Here is a tiny trained network, its code and every weight. The questions are about switching its units off for an input and a target symbol, where a switched-off unit gives its printed mean instead of its output.

import numpy as np


def w(rows, s, z=0):
    codes = np.array(rows[::2]) - 128.0
    scale = np.full(codes.shape[1], s)
    scale[-1] = z or s
    return codes * scale


def f(y):
    return y / 2 * (1 + np.tanh(0.7978845608 * (y + 0.044715 * y**3)))


def softmax(a):
    e = np.exp(a - a.max(-1, keepdims=True))
    return e / e.sum(-1, keepdims=True)


def log_softmax(a):
    a = a - a.max(-1, keepdims=True)
    return a - np.log(np.exp(a).sum(-1, keepdims=True))


def net(x, mask):
    ids = ['γδεηθλμξπστψω'.index(c) for c in x.split()]
    T = len(ids)
    res = E[ids] + P[:T]
    u = 0
    for l in range(2):
        q, k, v = (res @ M[l].T for M in (Q, K, V))
        z = softmax(np.where(np.tri(T) > 0, q @ k.T / 3**0.5, -1e9)) @ v
        res = res + np.where(mask[u], z, O[l][:, -1]) @ O[l][:, :-1]
        u += 1
        y = f(res @ A[l][:, :-1].T + A[l][:, -1])
        res = res + np.where(mask[u : u + 4], y, B[l][:, -1]) @ B[l][:, :-1]
        u += 4
    return log_softmax(res[-1] @ U[:, :-1].T + U[:, -1])


Q, K, V, O, A, B = {}, {}, {}, {}, {}, {}
E = w([
[105,150,106,143,8],'γ',
[101,125,107,110,73],'δ',
[125,187,162,129,149],'ε',
[141,140,75,140,81],'η',
[116,115,96,130,89],'θ',
[144,131,64,110,129],'λ',
[117,235,210,124,139],'μ',
[151,91,197,73,55],'ξ',
[121,241,168,153,156],'π',
[124,151,132,172,152],'σ',
[207,106,151,112,60],'τ',
[63,106,192,193,115],'ψ',
[123,118,100,180,41],'ω',
],0.011)
P = w([
[21,222,83,77,92],'0',
[51,208,96,97,89],'1',
[77,199,107,117,90],'2',
[105,188,125,138,89],'3',
[130,177,136,159,84],'4',
[155,164,149,180,86],'5',
[180,156,163,200,86],'6',
[202,143,178,225,85],'7',
[226,141,191,234,84],'8',
[253,123,205,253,85],'9',
],0.0046)
Q[0] = w([
[219,210,125,78,6],'0.h1',
[77,237,104,253,40],'0.h1',
[135,226,204,134,252],'0.h1',
],0.031)
K[0] = w([
[240,127,181,91,147],'0.h1',
[199,43,159,176,79],'0.h1',
[104,174,109,254,165],'0.h1',
],0.04)
V[0] = w([
[62,5,247,112,81],'0.h1',
[97,214,245,131,135],'0.h1',
[232,157,180,27,85],'0.h1',
],0.014)
O[0] = w([
[33,255,33,128,183,220],'0.h1',
[158,230,124,58,57,225],'0.h1',
[60,78,131,12,80,254],'0.h1',
],0.011,0.0037)
A[0] = w([
[129,124,141,119,168,1],'0.n1',
[216,106,92,122,117,91],'0.n2',
[242,91,99,124,167,88],'0.n3',
[250,97,76,69,243,135],'0.n4',
],0.023,0.0046)
B[0] = w([
[251,213,40,89,70,97],'0.n1',
[163,152,75,113,159,253],'0.n2',
[142,118,177,140,113,253],'0.n3',
[60,193,125,87,87,146],'0.n4',
],0.034,0.0029)
Q[1] = w([
[157,67,115,132,73],'1.h1',
[220,63,95,70,46],'1.h1',
[62,3,103,230,28],'1.h1',
],0.024)
K[1] = w([
[111,72,104,71,119],'1.h1',
[196,92,90,23,109],'1.h1',
[5,8,116,144,110],'1.h1',
],0.026)
V[1] = w([
[147,78,154,72,89],'1.h1',
[161,208,1,177,215],'1.h1',
[69,122,173,170,130],'1.h1',
],0.0017)
O[1] = w([
[155,55,183,91,61,56],'1.h1',
[151,216,8,180,240,254],'1.h1',
[63,104,178,166,133,6],'1.h1',
],0.0017,0.00037)
A[1] = w([
[81,111,206,168,229,55],'1.n1',
[136,23,37,96,105,69],'1.n2',
[134,12,4,207,121,74],'1.n3',
[153,129,75,229,8,1],'1.n4',
],0.014,0.0082)
B[1] = w([
[125,171,143,5,187,227],'1.n1',
[214,102,140,88,133,211],'1.n2',
[152,78,82,91,193,253],'1.n3',
[161,183,85,204,16,235],'1.n4',
],0.02,0.0023)
U = w([
[152,65,127,63,65,128],'γ',
[140,144,114,113,130,120],'δ',
[195,132,213,194,165,157],'ε',
[116,79,82,111,208,143],'η',
[128,134,121,126,135,109],'θ',
[59,143,32,64,110,101],'λ',
[150,99,26,157,133,140],'μ',
[107,209,126,190,183,124],'ξ',
[3,46,230,213,148,251],'π',
[185,181,79,89,132,64],'σ',
[127,145,131,162,44,104],'τ',
[139,195,197,97,77,73],'ψ',
[96,163,197,109,208,127],'ω',
],0.0065,0.016)

Each question gives the input, a string of symbols that net reads in full, and the target symbol t.
The units are the heads (3 rows each of Q, K, V and O) and the neurons (one row each of A and B). Each row of codes is followed by its name. A weight is (code - 128) times the scale printed after its matrix; where a second scale follows, it is the last column's (O, A, B and U).
mask holds one flag per unit, layer by layer, with each layer's heads first. A switched-off unit (its flag False) gives its mean, the last column of its rows in O or B, instead of its output. The means were averaged over made-up inputs and are rounded, as every weight is.
A unit's drop is (log p(t) with every unit on - log p(t) with that unit switched off) / (log p(t) with every unit on - log p(t) with every unit switched off).
The circuit of an input: a set's keep is (log p(t) with only the set's units on - log p(t) with every unit switched off) / (log p(t) with every unit on - log p(t) with every unit switched off). Starting from all 10 units, units are removed one at a time, each time the one whose removal leaves the highest keep (on an exact tie, the one counted first), for as long as the keep stays at least 0.8.
circuit, biggest first: the units of the circuit, biggest drop first
most important unit: the unit with the biggest drop
top k neurons: the k neurons with the biggest drops, biggest first
top k neurons in layer l: the k neurons of layer l with the biggest drops, biggest first
drop when u is switched off: that unit's drop, to one decimal
input μ σ τ ψ ω δ γ λ, target γ: circuit, biggest first => [0.h1; 1.n2]
input θ σ θ δ π ε, target σ: top neuron => [0.n2]
input σ η ω ε, target ω: top 3 neurons => [1.n1; 0.n2; 1.n4]
input γ ω δ δ γ ω θ θ, target η: circuit, biggest first => [0.h1; 1.n3; 0.n4]
input δ ω ε ω δ δ τ δ ω π, target ω: circuit, biggest first => [1.n1; 0.h1; 0.n2]
input μ ξ τ ε ω ω λ λ ω, target γ: top 2 neurons => [1.n2; 0.n3]
input σ γ σ δ γ θ σ θ ε, target ε: circuit, biggest first => [0.h1; 0.n3]
input ψ θ π μ, target σ: circuit, biggest first => [0.h1; 0.n2]
input ω γ π π, target σ: circuit, biggest first => [0.h1; 0.n2]
input η δ θ ω σ δ σ τ η δ, target γ: top 2 neurons => [1.n2; 0.n3]
input ω η ψ θ γ, target τ: top 2 neurons => [1.n4; 0.n2]
input γ ω η π σ γ π, target ε: top 2 neurons => [0.n3; 0.n4]
input θ π ω ε δ δ μ γ θ, target η: top 3 neurons in layer 0 => [0.n4; 0.n3; 0.n1]
input θ σ λ ξ, target λ: most important unit => 0.h1
input θ ω δ μ, target ω: top 4 neurons => [1.n1; 0.n2; 0.n1; 1.n4]
input δ θ δ τ θ γ ε η ψ η, target γ: drop when 1.n4 is switched off => 0.0
input θ ω γ γ σ γ ω, target μ: drop when 0.n3 is switched off => 0.1
input η ω ξ γ ω ω δ σ θ, target λ: drop when 0.n3 is switched off => 0.1
